[[125 129 129 124 130]
 [128 132 127 118 134]
 [130 123 129 136 126]
 [119 126 129 121 142]
 [123 128 129 132 125]
 [117 131 128 134 122]
 [133 124 129 126 132]
 [155 124 121 126 133]
 [114 144 124 135 107]]
->
[[114 144 124 135 107]
 [155 124 121 126 133]
 [133 124 129 126 132]
 [117 131 128 134 122]
 [123 128 129 132 125]
 [119 126 129 121 142]
 [130 123 129 136 126]
 [128 132 127 118 134]
 [125 129 129 124 130]]

[[156 132 128]
 [156 132 128]
 [147 148 130]
 [157 133 128]
 [154 131 128]
 [153 142 129]
 [129 137 154]
 [130 150 147]
 [157 137 128]
 [129 131 145]
 [144 153 130]
 [152 132 128]]
->
[[152 132 128]
 [144 153 130]
 [129 131 145]
 [157 137 128]
 [130 150 147]
 [129 137 154]
 [153 142 129]
 [154 131 128]
 [157 133 128]
 [147 148 130]
 [156 132 128]
 [156 132 128]]

[[126 136 126 145 124 123 130 150 110 130 117 135]
 [129 122 132 106 126 115 135 135 116 135 123 129]]
->
[[129 122 132 106 126 115 135 135 116 135 123 129]
 [126 136 126 145 124 123 130 150 110 130 117 135]]

[[140 120 138 122 122 134 136 124]
 [120 126 131 128 119 125 130 123]
 [123 118 120 112 128 130 121 126]
 [138 122 125 123 130 119 131 128]
 [127 130 138 134 139 130 124 128]
 [119 134 122 125 113 127 116 128]
 [125 128 122 127 124 135 124 135]
 [124 136 126 129 127 128 135 107]
 [129 120 132 125 126 128 121 116]
 [130 128 138 132 133 118 146 137]
 [128 114 136 129 129 137 125 125]]
->
[[128 114 136 129 129 137 125 125]
 [130 128 138 132 133 118 146 137]
 [129 120 132 125 126 128 121 116]
 [124 136 126 129 127 128 135 107]
 [125 128 122 127 124 135 124 135]
 [119 134 122 125 113 127 116 128]
 [127 130 138 134 139 130 124 128]
 [138 122 125 123 130 119 131 128]
 [123 118 120 112 128 130 121 126]
 [120 126 131 128 119 125 130 123]
 [140 120 138 122 122 134 136 124]]

[[126 106 128]
 [125 118 131]
 [130 116 124]
 [129 150 129]
 [128 150 130]
 [125 134 132]
 [130 113 124]
 [131 143 125]
 [132 136 124]]
->
[[132 136 124]
 [131 143 125]
 [130 113 124]
 [125 134 132]
 [128 150 130]
 [129 150 129]
 [130 116 124]
 [125 118 131]
 [126 106 128]]

[[122 139 124 121 134 140 126]
 [120 132 133 127 122 132 135]
 [128 121 135 135 131 120 131]
 [129 127 129 134 124 101 132]]
->
[[129 127 129 134 124 101 132]
 [128 121 135 135 131 120 131]
 [120 132 133 127 122 132 135]
 [122 139 124 121 134 140 126]]
---
[[138 122 126 123 131 128]
 [120 131 134 125 136 134]
 [131 130 116 129 121 135]
 [130 115 126 151 125 133]
 [123 125 131 120 119 127]
 [133 128 134 133 133 128]
 [131 133 136 129 118 131]
 [126 122 136 124 123 128]
 [116 122 123 131 127 129]
 [125 127 129 130 129 145]
 [128 122 124 131 116 129]
 [127 119 123 136 121 140]]
->
[[138 120 131 130 123 133 131 126 116 125 128 127]
 [122 131 130 115 125 128 133 122 122 127 122 119]
 [126 134 116 126 131 134 136 136 123 129 124 123]
 [123 125 129 151 120 133 129 124 131 130 131 136]
 [131 136 121 125 119 133 118 123 127 129 116 121]
 [128 134 135 133 127 128 131 128 129 145 129 140]]

[[132 128 142 125 120 111 148 120 125 122]
 [129 130 100 134 126 136 145 116 132 126]]
->
[[132 129]
 [128 130]
 [142 100]
 [125 134]
 [120 126]
 [111 136]
 [148 145]
 [120 116]
 [125 132]
 [122 126]]

[[126 118 126 130 125 130 129 130]
 [125 112 125 131 127 129 130 130]
 [126 117 126 131 127 130 129 130]
 [126 117 125 132 125 131 130 129]
 [126 115 126 131 126 130 129 130]
 [126 117 126 131 127 130 129 130]
 [126 115 125 131 126 131 129 131]
 [126 115 126 131 127 130 129 130]
 [124 105 124 132 128 129 131 130]
 [126 118 126 130 125 130 129 130]
 [126 117 126 131 126 130 129 130]]
->
[[126 125 126 126 126 126 126 126 124 126 126]
 [118 112 117 117 115 117 115 115 105 118 117]
 [126 125 126 125 126 126 125 126 124 126 126]
 [130 131 131 132 131 131 131 131 132 130 131]
 [125 127 127 125 126 127 126 127 128 125 126]
 [130 129 130 131 130 130 131 130 129 130 130]
 [129 130 129 130 129 129 129 129 131 129 129]
 [130 130 130 129 130 130 131 130 130 130 130]]

[[141 138 110 110 144 137 121 138 113]
 [115 119 127 144 120 144 133 149 121]
 [109 124 133 143 136 123 140 141 101]]
->
[[141 115 109]
 [138 119 124]
 [110 127 133]
 [110 144 143]
 [144 120 136]
 [137 144 123]
 [121 133 140]
 [138 149 141]
 [113 121 101]]

[[147 131 140 130 131 125 144 143 127 143]
 [141 130 124 114 126 126 145 136 134 127]
 [122 129 125 116 124 125 133 134 134 123]
 [153 124 140 130 127 127 136 143 127 140]
 [121 131 123 116 126 125 140 135 132 128]
 [153 124 139 129 131 128 145 142 129 143]
 [139 127 122 115 124 125 141 133 133 124]
 [147 124 132 128 129 128 132 137 129 139]]
->
[[147 141 122 153 121 153 139 147]
 [131 130 129 124 131 124 127 124]
 [140 124 125 140 123 139 122 132]
 [130 114 116 130 116 129 115 128]
 [131 126 124 127 126 131 124 129]
 [125 126 125 127 125 128 125 128]
 [144 145 133 136 140 145 141 132]
 [143 136 134 143 135 142 133 137]
 [127 134 134 127 132 129 133 129]
 [143 127 123 140 128 143 124 139]]

[[125 143 125 133 115 125 127 138]
 [144 130 129 121 119 137 131 123]
 [124 116 123 121 122 123 135 119]
 [118 135 126 139 124 127 132 120]
 [126 127 131 118 134 140 121 124]
 [131 143 125 122 115 123 123 120]
 [133 133 121 115 127 145 136 128]
 [130 133 136 125 127 116 143 129]
 [127 124 128 123 128 121 137 132]
 [121 120 138 140 143 149 121 135]
 [144 135 133 132 134 142 147 130]
 [134 131 112 119 135 136 127 117]]
->
[[125 144 124 118 126 131 133 130 127 121 144 134]
 [143 130 116 135 127 143 133 133 124 120 135 131]
 [125 129 123 126 131 125 121 136 128 138 133 112]
 [133 121 121 139 118 122 115 125 123 140 132 119]
 [115 119 122 124 134 115 127 127 128 143 134 135]
 [125 137 123 127 140 123 145 116 121 149 142 136]
 [127 131 135 132 121 123 136 143 137 121 147 127]
 [138 123 119 120 124 120 128 129 132 135 130 117]]

[[132 125 128 122 129 129 124 129 127 124 131 124 121 128 130]
 [129 133 129 130 129 129 126 133 128 130 126 131 126 129 127]
 [140 135 130 117 130 139 104 144 126 123 130 129 111 131 129]
 [134 136 128 124 131 126 125 128 132 130 134 125 125 125 127]
 [125 131 127 129 131 128 130 128 131 125 126 131 130 128 126]]
->
[[132 129 140 134 125]
 [125 133 135 136 131]
 [128 129 130 128 127]
 [122 130 117 124 129]
 [129 129 130 131 131]
 [129 129 139 126 128]
 [124 126 104 125 130]
 [129 133 144 128 128]
 [127 128 126 132 131]
 [124 130 123 130 125]
 [131 126 130 134 126]
 [124 131 129 125 131]
 [121 126 111 125 130]
 [128 129 131 125 128]
 [130 127 129 127 126]]
